Below is a small trained network, with its code and all its weights. Each question gives an input and a class and asks what happens when units are switched off, that is, made to give their printed mean instead of their output.

import numpy as np


def w(rows, s, z=0):
    codes = np.array(rows[::2]) - 128.0
    scale = np.full(codes.shape[1], s)
    scale[-1] = z or s
    return codes * scale


def f(y):
    return y / 2 * (1 + np.tanh(0.7978845608 * (y + 0.044715 * y**3)))


def log_softmax(a):
    a = a - a.max(-1, keepdims=True)
    return a - np.log(np.exp(a).sum(-1, keepdims=True))


def net(x, mask):
    res = np.array(x, float).reshape(1, 2) / 4 @ E
    y = f(res @ A[0][:, :-1].T + A[0][:, -1])
    res = res + np.where(mask, y, B[0][:, -1]) @ B[0][:, :-1]
    return log_softmax(res[-1] @ U[:, :-1].T + U[:, -1])


A, B = {}, {}
E = w([
[228,123,63],'x0',
[137,1,106],'x1',
],0.0083)
A[0] = w([
[150,111,189,44],'n1',
[33,127,167,79],'n2',
[132,177,120,3],'n3',
[75,18,105,3],'n4',
[81,16,100,3],'n5',
[64,217,98,112],'n6',
[121,209,121,79],'n7',
[56,97,168,70],'n8',
[180,197,157,10],'n9',
[53,115,248,79],'n10',
[167,253,190,121],'n11',
],0.011,0.0048)
B[0] = w([
[33,106,175,108],'n1',
[254,224,177,198],'n2',
[89,108,188,120],'n3',
[130,5,184,188],'n4',
[125,25,199,189],'n5',
[84,37,203,209],'n6',
[130,7,159,176],'n7',
[189,182,161,174],'n8',
[150,60,216,144],'n9',
[250,193,205,230],'n10',
[102,18,191,253],'n11',
],0.0069,0.0059)
U = w([
[57,66,139,69],'0',
[253,244,96,251],'1',
[4,249,12,247],'2',
],0.0062,0.002)

Each question gives the input, the list of numbers given to net, and the class t.
The units are the neurons (one row each of A and B). Each row of codes is followed by its name. A weight is (code - 128) times the scale printed after its matrix; where a second scale follows, it is the last column's (A, B and U).
mask holds one flag per neuron, in row order. A switched-off neuron (its flag False) gives its mean, the last column of its row in B, instead of its output. The means were averaged over made-up inputs and are rounded, as every weight is.
A unit's drop is (log p(t) with every unit on - log p(t) with that unit switched off) / (log p(t) with every unit on - log p(t) with every unit switched off).
The circuit of an input: a set's keep is (log p(t) with only the set's units on - log p(t) with every unit switched off) / (log p(t) with every unit on - log p(t) with every unit switched off). Starting from all 11 units, units are removed one at a time, each time the one whose removal leaves the highest keep (on an exact tie, the one counted first), for as long as the keep stays at least 0.8.
circuit, biggest first: the units of the circuit, biggest drop first
top k neurons: the k neurons with the biggest drops, biggest first
drop of u: that unit's drop, to one decimal
input [-5,-8], class 0: circuit, biggest first	[n11]
input [-6,-2], class 1: circuit, biggest first	[n10; n2]
input [-6,-3], class 1: circuit, biggest first	[n10; n2]
input [-3,-6], class 0: top 2 neurons	[n11; n6]
input [1,0], class 2: top 2 neurons	[n10; n2]
input [2,3], class 2: top 3 neurons	[n10; n11; n2]
input [5,-6], class 0: drop of n11	0.2
input [4,-5], class 0: drop of n7	0.1
input [-2,-7], class 0: drop of n1	0.0
input [-2,0], class 2: drop of n5	0.1
